Below are the code and all the weights of a small trained network. Each question names an input and a target symbol and asks about switching units off, where a switched-off unit gives its printed mean instead of its output.

import numpy as np


def w(rows, s, z=0):
    codes = np.array(rows[::2]) - 128.0
    scale = np.full(codes.shape[1], s)
    scale[-1] = z or s
    return codes * scale


def norm(h):
    return h / np.sqrt((h * h).mean(-1, keepdims=True) + 1e-5)


def softmax(a):
    e = np.exp(a - a.max(-1, keepdims=True))
    return e / e.sum(-1, keepdims=True)


def log_softmax(a):
    a = a - a.max(-1, keepdims=True)
    return a - np.log(np.exp(a).sum(-1, keepdims=True))


def net(x, mask):
    ids = ['ΘΠΨΩαβγδεζηλμστφ'.index(c) for c in x.split()]
    T = len(ids)
    res = E[ids] + P[:T]
    u = 0
    for l in range(3):
        r = norm(res)
        for j in range(2):
            rows = slice(2 * j, 2 * j + 2)
            q, k, v = (r @ M[l][rows].T for M in (Q, K, V))
            z = softmax(np.where(np.tri(T) > 0, q @ k.T / 2**0.5, -1e9)) @ v
            o = O[l][rows]
            res = res + np.where(mask[u + j], z, o[:, -1]) @ o[:, :-1]
        u += 2
    return log_softmax(norm(res)[-1] @ U[:, :-1].T + U[:, -1])


Q, K, V, O = {}, {}, {}, {}
E = w([
[91,116,144,111,159,106,104,107,137,117],'Θ',
[137,120,129,93,161,123,141,98,145,136],'Π',
[109,128,108,118,164,151,152,81,132,149],'Ψ',
[100,131,115,132,152,132,132,124,142,136],'Ω',
[121,96,148,125,145,119,145,122,185,121],'α',
[140,92,106,153,131,113,137,106,162,125],'β',
[132,139,116,108,150,125,144,115,141,102],'γ',
[125,117,144,112,156,159,114,140,165,85],'δ',
[128,133,144,97,137,144,132,142,147,113],'ε',
[119,102,113,119,105,149,151,98,146,113],'ζ',
[254,248,155,206,159,88,171,119,102,117],'η',
[119,116,128,128,122,139,171,119,143,123],'λ',
[112,95,123,135,152,128,118,132,160,147],'μ',
[155,68,141,139,151,116,126,116,160,83],'σ',
[96,99,135,134,98,119,155,118,152,97],'τ',
[108,119,129,130,153,125,147,124,127,130],'φ',
],0.0071)
P = w([
[194,169,127,143,41,142,67,159,60,140],'0',
[163,77,204,99,208,239,195,63,133,82],'1',
[137,96,179,82,223,238,199,76,163,121],'2',
[143,97,172,73,216,225,189,53,142,109],'3',
[145,80,163,57,186,248,195,28,174,92],'4',
[128,102,167,61,180,218,196,36,159,114],'5',
[122,98,168,59,192,227,173,33,170,103],'6',
[142,95,176,55,184,234,180,29,174,95],'7',
[144,92,155,60,180,221,157,23,189,90],'8',
[142,107,150,66,187,212,174,18,180,122],'9',
[146,97,150,51,179,226,157,6,189,85],'10',
[160,98,154,53,166,210,181,13,195,94],'11',
[151,93,159,53,172,208,151,13,201,82],'12',
],0.0022)
Q[0] = w([
[73,78,170,161,179,216,222,14,234,15],'L0H1',
[136,134,53,147,33,57,31,245,78,156],'L0H1',
[70,32,135,82,141,208,214,6,193,41],'L0H2',
[45,15,143,52,212,160,190,2,167,22],'L0H2',
],0.0047)
K[0] = w([
[180,185,141,214,127,38,165,211,157,113],'L0H1',
[111,77,134,60,163,205,131,45,124,151],'L0H1',
[209,235,174,176,95,98,97,181,93,163],'L0H2',
[252,213,143,192,83,77,107,151,97,170],'L0H2',
],0.0048)
V[0] = w([
[128,211,73,193,135,118,94,149,24,93],'L0H1',
[106,71,155,153,112,135,105,188,59,217],'L0H1',
[217,94,144,62,159,68,114,91,60,119],'L0H2',
[187,174,169,91,121,116,209,97,4,102],'L0H2',
],0.0038)
O[0] = w([
[166,124,31,118,81,10,118,118,252,77,41],'L0H1',
[224,44,127,112,91,212,46,136,185,169,46],'L0H1',
[76,192,193,163,53,143,137,193,208,189,30],'L0H2',
[121,167,99,184,140,151,131,214,182,90,252],'L0H2',
],0.0038,0.0012)
Q[1] = w([
[7,2,177,137,85,209,187,46,180,72],'L1H1',
[193,242,51,189,148,13,109,240,182,126],'L1H1',
[99,8,198,51,246,169,158,30,147,95],'L1H2',
[89,125,176,163,238,191,231,6,222,56],'L1H2',
],0.0052)
K[1] = w([
[107,152,30,187,9,57,30,191,210,72],'L1H1',
[124,202,181,199,227,81,251,52,141,137],'L1H1',
[172,179,126,209,87,63,6,242,132,223],'L1H2',
[249,232,115,187,106,1,69,208,61,161],'L1H2',
],0.0053)
V[1] = w([
[151,105,172,242,103,128,192,125,174,214],'L1H1',
[195,174,162,127,190,173,140,133,101,89],'L1H1',
[102,47,235,104,100,182,89,161,174,134],'L1H2',
[119,170,3,89,139,167,62,101,143,200],'L1H2',
],0.0051)
O[1] = w([
[165,224,106,193,108,186,76,147,55,40,99],'L1H1',
[194,101,201,163,165,114,96,121,209,192,74],'L1H1',
[151,139,117,112,75,99,50,254,85,142,132],'L1H2',
[65,169,155,47,47,233,127,42,185,153,2],'L1H2',
],0.006,0.0033)
Q[2] = w([
[58,13,120,50,59,59,46,196,93,227],'L2H1',
[143,172,70,35,52,129,27,173,122,223],'L2H1',
[246,239,140,178,133,166,96,118,180,158],'L2H2',
[223,135,154,109,3,34,71,126,140,244],'L2H2',
],0.0059)
K[2] = w([
[57,60,164,44,108,179,74,236,66,131],'L2H1',
[118,51,207,56,201,145,110,199,68,203],'L2H1',
[215,56,158,107,254,51,78,221,31,170],'L2H2',
[46,61,194,34,196,194,130,213,74,130],'L2H2',
],0.0054)
V[2] = w([
[4,97,134,90,107,60,147,195,169,218],'L2H1',
[184,119,201,127,80,158,175,107,192,137],'L2H1',
[146,125,124,108,224,57,72,252,122,117],'L2H2',
[151,45,75,76,107,109,164,150,118,93],'L2H2',
],0.0048)
O[2] = w([
[96,146,161,121,95,180,207,229,118,74,86],'L2H1',
[240,133,157,189,112,101,114,197,159,168,109],'L2H1',
[168,146,121,59,146,198,168,48,175,78,136],'L2H2',
[114,103,1,154,147,137,128,147,91,108,253],'L2H2',
],0.0057,0.004)
U = w([
[246,144,146,217,246,89,76,20,204,164,136],'Θ',
[45,218,87,246,101,20,241,87,216,46,3],'Π',
[21,161,90,25,20,205,139,218,59,90,100],'Ψ',
[168,32,160,19,22,193,51,137,28,208,200],'Ω',
[83,48,129,249,162,25,117,231,35,225,146],'α',
[156,35,227,22,199,49,224,218,202,205,9],'β',
[240,220,92,148,182,114,49,224,15,30,33],'γ',
[52,225,31,150,83,103,11,21,6,119,140],'δ',
[231,83,233,23,218,203,118,121,20,175,70],'ε',
[166,163,2,141,24,159,27,196,226,95,186],'ζ',
[46,23,68,36,24,50,171,45,212,246,119],'η',
[144,46,15,28,240,59,232,102,26,34,63],'λ',
[213,124,201,70,107,202,215,238,200,129,156],'μ',
[138,136,114,116,133,100,131,126,134,143,26],'σ',
[152,249,236,168,121,230,89,191,93,70,189],'τ',
[26,176,207,142,82,220,177,26,137,226,203],'φ',
],0.0061,0.0029)

Each question gives the input, a string of symbols that net reads in full, and the target symbol t.
The units are the heads (2 rows each of Q, K, V and O). Each row of codes is followed by its name. A weight is (code - 128) times the scale printed after its matrix; where a second scale follows, it is the last column's (O and U).
mask holds one flag per head, layer by layer. A switched-off head (its flag False) gives its mean, the last column of its rows in O, instead of its output. The means were averaged over made-up inputs and are rounded, as every weight is.
A unit's drop is (log p(t) with every unit on - log p(t) with that unit switched off) / (log p(t) with every unit on - log p(t) with every unit switched off).
The circuit of an input: a set's keep is (log p(t) with only the set's units on - log p(t) with every unit switched off) / (log p(t) with every unit on - log p(t) with every unit switched off). Starting from all 6 units, units are removed one at a time, each time the one whose removal leaves the highest keep (on an exact tie, the one counted first), for as long as the keep stays at least 0.8.
units of the circuit, in order: the units of the circuit, biggest drop first
most important unit: the unit with the biggest drop
heads that matter: for each layer, one digit per head in row order, 1 if its drop is at least 0.15 and else 0, layers parted by /
drop of u: that unit's drop, to one decimal
input σ λ ε τ ζ τ τ λ τ ζ Ω ζ Ψ, target γ: heads that matter -> 01 / 11 / 00
input λ α τ ζ μ τ τ ζ, target Θ: units of the circuit, in order -> (L1H1; L2H1)
input μ τ η, target Θ: heads that matter -> 00 / 00 / 00
input Π τ τ ζ τ φ, target τ: units of the circuit, in order -> (L0H2; L1H1)
input λ ζ ζ ζ τ λ Ω ζ λ μ, target Θ: most important unit -> L1H1
input α τ τ Ψ φ τ β ζ β τ τ ζ, target ε: units of the circuit, in order -> (L0H1; L1H1)
input Ψ τ Ω τ ζ β, target φ: heads that matter -> 00 / 01 / 00
input α ζ τ τ τ, target ε: heads that matter -> 10 / 10 / 01
input λ τ τ τ Ω φ β ζ τ Θ, target Θ: units of the circuit, in order -> (L1H1; L2H1)
input Ω τ τ Π τ Ω τ φ, target η: units of the circuit, in order -> (L1H2; L0H1)
input γ Ψ ζ, target Π: units of the circuit, in order -> (L0H1; L0H2)
input φ τ Ω β γ ζ ζ, target ζ: heads that matter -> 10 / 00 / 00
input δ Ψ α Ω ζ ζ Ω Ω Ψ δ τ ζ, target β: heads that matter -> 00 / 10 / 00
input σ ζ β τ τ φ Ω ζ τ ζ, target γ: most important unit -> L1H2
input Ω τ Ω λ μ τ τ λ δ μ, target η: heads that matter -> 11 / 01 / 00
input ζ τ τ Ψ ζ Π τ σ ζ Ψ, target α: units of the circuit, in order -> (L1H2; L2H2)
input σ τ ζ τ τ φ, target γ: units of the circuit, in order -> (L0H2; L1H1)
input μ Ψ ζ ζ ζ β μ Ψ, target Ω: heads that matter -> 10 / 01 / 00
input φ τ τ ζ φ φ Ψ σ μ, target ζ: heads that matter -> 10 / 00 / 00
input β Ω τ, target δ: most important unit -> L1H1
input μ Ω ζ, target Ω: units of the circuit, in order -> (L0H1; L1H2)
input τ ζ ζ ζ ζ η τ, target Π: heads that matter -> 11 / 00 / 00
input ζ μ μ τ τ σ τ ζ ζ φ, target α: drop of L1H2 -> 1.0
input ζ τ ζ ζ δ τ τ δ ζ ζ β ζ ζ, target α: drop of L1H2 -> 0.8
input φ τ τ τ τ α γ τ, target ζ: drop of L0H1 -> 0.7
input Ψ α τ, target φ: drop of L1H2 -> 0.2
input τ Ψ τ ζ τ ζ η α, target Θ: units of the circuit, in order -> (L2H1)
